((11, -38, -51, -97, -100, -28, -347), (-90, 33, -2, -3, 33, -102, -594), (9, -49, 6, 61, 91, 9, -624)) --> -49
((-361, 510, 390, -206, -189), (212, -115, -87, -229, 332), (-191, 36, 105, -237, -107)) --> 36
((-491, 288, 477, -86, -157, -144, -75), (10, -82, -518, -294, -143, -176, 127), (-575, 98, -660, 23, 97, -53, -638)) --> 98
((-82, -317, -156, -486), (28, -70, -11, 94), (-104, 219, 183, -276)) --> 219
((-482, 338, 200, -1, -300), (170, 97, 414, -371, -414), (74, 60, -189, -318, -111)) --> 60
((565, -7, 69, 40, -118, 166, 329), (659, -137, 223, -27, -124, 86, 105), (379, 173, 143, 293, -74, -353, 477)) --> 173
---
[[ -4.589  14.237   4.167 -11.125  -2.600  -1.908  11.583]
 [-13.706  -9.994  -5.465  -9.832  -8.358 -21.912   9.503]
 [  5.099  -0.635   2.099  10.553   4.752  -1.986   3.744]] gives -1.908

[[ 1.2 -0.7 -2.0 -1.9 -1.2]
 [-1.4 -0.6 -1.0 -1.1  0.3]
 [ 0.8  0.1 -2.3 -1.8 -1.8]] gives -1.1

[ 1.4 -0.1 -0.8 -1.3  0.3] gives -0.1

[ 174.30  -14.94  145.42   88.27 -188.84   49.43  152.91] gives 88.27

[[-13.694   7.262  10.012  -4.330   3.162 -20.928 -20.759]
 [ -6.473  -7.940  19.334  12.049  -8.616  11.219  11.514]
 [  6.878   9.064   2.265  -9.465   9.503  10.113  19.682]] gives 6.878

[ 0.133 -0.155  0.191 -0.165 -0.148 -0.090  0.118] gives -0.090

[[-0.172  0.153  0.043 -0.116  0.041]
 [-0.114  0.041 -0.146 -0.078  0.114]
 [ 0.048 -0.141  0.161  0.031 -0.112]] gives 0.031

[[ 117.852   71.844  119.004   66.246  118.688   88.942  -40.543]
 [-159.525 -113.925  -81.787  -81.201  -40.202 -133.242  -46.920]
 [-158.965   36.895 -146.424  -11.654  143.227   12.854   45.726]] gives -11.654
---
[[ 672   18   -6 -156  102  171]
 [-112   75   30 -356   58 -121]] ans = -356

[ 553 -576 -409   40 -490] ans = -409

[ 265 -669 -194  118] ans = -669

[-207   -6   15  246  648    3  -72] ans = 648

[[ -60  -17  657 -288]
 [  74 -120 -383  598]
 [ 354 -373 -440  521]] ans = -373

[[ 627 -118 -344  426   28]
 [-139 -503  268  175 -638]
 [-391 -402  356 -112 -650]] ans = 356
---
[[  8.9 -15.1  15.2  21.3   6.0]
 [  9.5 -14.6  14.7  20.3   5.7]
 [ 12.4 -13.1  11.8  16.1   3.8]] → 21.3

[ 0.089 -0.044  0.045  0.192 -0.058  0.069 -0.130] → 0.069

[-0.64  1.66  0.17 -1.93 -1.58 -1.00] → -1.58

[ 16.062  -8.552 -10.749  -0.539 -19.879   8.310   0.830] → 8.310

[[ -65.6  -29.3   84.4   98.0]
 [  -1.0  -77.6  215.7  126.5]
 [ -86.7 -100.9 -138.9 -140.7]] → 84.4

[  99.42   62.14   25.23   88.70  139.36 -122.45] → 139.36
---
88  59  32   9 out 59

6  6  9  5  3
3  7  2  4  3
out 6

 131   888  -860  -733  -632  -828  -451 out 888

-167   762   -24   707
 589  -453   -43   812
 799  -720   514   812
out 762

245  189   32  169  185   64 out 189

254  215   40   94 out 215

4416  4478  8742  2910 out 4478

6  4  2  6  8  9 out 4

3366  8428  2687  3174  4142  8101  8622
3680  8175  3328  5680  5101  8041  9014
5366  4239  4821  8913  7653  3666  3830
out 8428
---
Q:
-444   255  -500   273   122   298   303
-340   303  -319  -174    44   425   362
 236  -110   245   433  -215    20   166
A: 122

Q:
 -77   203   159    92  -445
-177   -46   570  -193   203
 -33    90    89    73  -604
A: 159

Q:
 -65   276    63   -59   336   408  -277
-554  -165   364    92  -467    -3    85
-370   -31   236    94  -377   -24   182
A: 336

Q:
 207   289   192  -226   110
 411   411   401   201  -372
 224  -180   537   230  -455
A: 192

Q:
 -97    37     6  -159
-418  -133   482  -237
  55  -248  -141  -192
A: 37

Q:
-354  -547  -195  -451
 334   570   215   440
-354   215   352  -219
A: -547

Q:
 294  -383   317  -608    -4    18  -169
  51  -166   181  -534   137   -60  -292
-443    77   -39  -230   358  -359  -362
A: -4
---
[[6 1 7 3]
 [1 3 4 2]
 [6 3 4 7]] yields 3

[[ 605 -492   32 -575 -673 -575]
 [ 257   -4 -530 -285 -423 -285]] yields -492

[[ 49 -31  17  -3 -37  38]
 [ 24 -34  -2  27  10  40]] yields -31

[[175 191 203 233  47 128 117]
 [157 118 150  58 126 154 128]
 [136 118  63 190 149 147 147]] yields 118

[[181 165 149  86  80 179]
 [ 62 207  79 133 130  87]] yields 165

[[2956 6381 3107 6662 2807 3565]
 [6316 2628 8924 3671 6779 1722]] yields 6381
---
-422 -389  239  -30  247  110
-341 -506 -515 -408 -435  189
 282  175  -61  532 -143 -509
→ 532, 282

 116 -435 -598   93   71 → 116, 93

 -32  358  213  259 -478 -267 -395
  17  168  255 -294 -171 -441 -535
→ 358, 259

 -41  -95  -11  -83  554 -212 → 554, -11

 338  547   50  461 -165  -40 → 547, 461

-570  122 -332  286 → 286, 122
---
[[-40  -8  19 -20]
 [ 43   1 -21  16]]: 43, -40

[[540 524 406 522 845]
 [431 199 520 567 435]
 [979 333 406 485 585]]: 979, 199

[4595 3866 3419 7760 2172]: 7760, 2172

[-751  800 -424   51 -703 -395]: 800, -751

[[-881 -865  633 -851]
 [-809  621  689 -823]
 [-863 -784  632  623]]: 689, -881

[[181  53 194  75]
 [208  68 151 109]]: 208, 53

[9 1 8 7 6 4]: 9, 1

[375 148 732 404 505 351 891]: 891, 148
